Here is a tiny trained network, its code and every weight. The questions are about switching its units off for an input and a class, where a switched-off unit gives its printed mean instead of its output.

import numpy as np


def w(rows, s, z=0):
    codes = np.array(rows[::2]) - 128.0
    scale = np.full(codes.shape[1], s)
    scale[-1] = z or s
    return codes * scale


def f(y):
    return y / 2 * (1 + np.tanh(0.7978845608 * (y + 0.044715 * y**3)))


def log_softmax(a):
    a = a - a.max(-1, keepdims=True)
    return a - np.log(np.exp(a).sum(-1, keepdims=True))


def net(x, mask):
    res = np.array(x, float).reshape(1, 6) / 4 @ E
    y = f(res @ A[0][:, :-1].T + A[0][:, -1])
    res = res + np.where(mask, y, B[0][:, -1]) @ B[0][:, :-1]
    return log_softmax(res[-1] @ U[:, :-1].T + U[:, -1])


A, B = {}, {}
E = w([
[200,46,238,72,156,159,137,133,98,50,103,254],'x0',
[111,193,158,146,165,173,138,120,67,147,171,78],'x1',
[220,137,63,67,77,62,12,30,127,166,82,119],'x2',
[74,120,93,130,139,28,190,104,32,90,119,123],'x3',
[101,84,70,190,79,42,121,188,191,98,205,100],'x4',
[61,68,188,135,66,121,153,207,159,137,172,145],'x5',
],0.0067)
A[0] = w([
[209,79,67,74,94,41,38,81,108,101,107,141,192],'neuron 1',
[209,141,186,73,157,177,88,107,108,130,109,213,235],'neuron 2',
[65,102,150,181,102,82,186,181,161,87,170,143,215],'neuron 3',
[149,205,89,196,107,98,118,126,131,180,145,42,251],'neuron 4',
[103,52,149,113,78,94,160,163,188,83,165,132,205],'neuron 5',
[71,166,114,124,188,125,254,172,85,116,175,84,221],'neuron 6',
[132,147,30,139,68,107,39,138,172,199,145,67,219],'neuron 7',
[160,124,222,81,131,205,144,132,151,101,65,169,202],'neuron 8',
[189,86,165,58,137,133,101,109,95,105,81,165,188],'neuron 9',
],0.0066,0.0025)
B[0] = w([
[210,155,115,106,59,55,86,36,179,79,183,165,247],'neuron 1',
[212,137,192,66,148,187,94,88,120,129,120,147,254],'neuron 2',
[11,90,42,125,88,98,170,192,116,67,56,168,227],'neuron 3',
[75,155,165,160,138,99,116,97,120,158,125,51,233],'neuron 4',
[95,103,80,116,87,121,120,197,208,76,54,180,212],'neuron 5',
[40,148,125,177,130,100,229,142,31,89,200,139,218],'neuron 6',
[49,245,173,124,9,52,88,88,217,255,54,40,255],'neuron 7',
[167,139,129,47,188,219,74,172,99,166,69,133,236],'neuron 8',
[199,139,202,81,151,97,53,109,117,66,110,206,225],'neuron 9',
],0.0072,0.0082)
U = w([
[110,189,128,147,75,82,96,93,181,251,102,45,127],'0',
[155,129,187,84,232,236,103,151,87,150,91,136,181],'1',
[105,141,109,202,165,97,191,103,2,105,219,105,155],'2',
[112,41,76,137,82,100,140,201,153,85,96,170,122],'3',
[193,132,136,106,121,77,88,76,136,74,161,167,5],'4',
],0.0089,0.0011)

Each question gives the input, the list of numbers given to net, and the class t.
The units are the neurons (one row each of A and B). Each row of codes is followed by its name. A weight is (code - 128) times the scale printed after its matrix; where a second scale follows, it is the last column's (A, B and U).
mask holds one flag per neuron, in row order. A switched-off neuron (its flag False) gives its mean, the last column of its row in B, instead of its output. The means were averaged over made-up inputs and are rounded, as every weight is.
A unit's drop is (log p(t) with every unit on - log p(t) with that unit switched off) / (log p(t) with every unit on - log p(t) with every unit switched off).
The circuit of an input: a set's keep is (log p(t) with only the set's units on - log p(t) with every unit switched off) / (log p(t) with every unit on - log p(t) with every unit switched off). Starting from all 9 units, units are removed one at a time, each time the one whose removal leaves the highest keep (on an exact tie, the one counted first), for as long as the keep stays at least 0.8.
units of the circuit, in order: the units of the circuit, biggest drop first
most important unit: the unit with the biggest drop
k most important neurons: the k neurons with the biggest drops, biggest first
drop of u: that unit's drop, to one decimal
input [-4,-2,-5,0,-7,3], class 2: units of the circuit, in order -> (neuron 6; neuron 7)
input [-7,-2,-5,-2,3,7], class 3: most important unit -> neuron 3
input [8,5,3,8,4,4], class 3: 3 most important neurons -> (neuron 3; neuron 5; neuron 2)
input [-1,-1,-2,4,3,1], class 3: 2 most important neurons -> (neuron 3; neuron 5)
input [-6,-5,-6,-8,-6,-3], class 1: 3 most important neurons -> (neuron 7; neuron 1; neuron 8)
input [1,-7,-4,-4,-3,3], class 1: 2 most important neurons -> (neuron 8; neuron 1)
input [7,5,-5,-1,5,-2], class 3: 3 most important neurons -> (neuron 3; neuron 5; neuron 4)
input [-7,3,-5,-1,3,3], class 2: 2 most important neurons -> (neuron 6; neuron 3)
input [-5,-2,-1,7,7,3], class 3: 3 most important neurons -> (neuron 3; neuron 5; neuron 6)
input [1,7,8,4,-5,8], class 4: 2 most important neurons -> (neuron 7; neuron 8)
input [-6,-7,-2,6,2,2], class 3: 3 most important neurons -> (neuron 3; neuron 5; neuron 6)
input [-3,-7,-7,6,-7,-5], class 2: drop of neuron 6 -> 0.1
input [8,0,-2,3,0,-5], class 1: drop of neuron 8 -> 0.1
input [5,2,-6,3,7,-7], class 2: units of the circuit, in order -> (neuron 6)
input [-5,7,-5,2,-7,-6], class 2: drop of neuron 4 -> 0.0
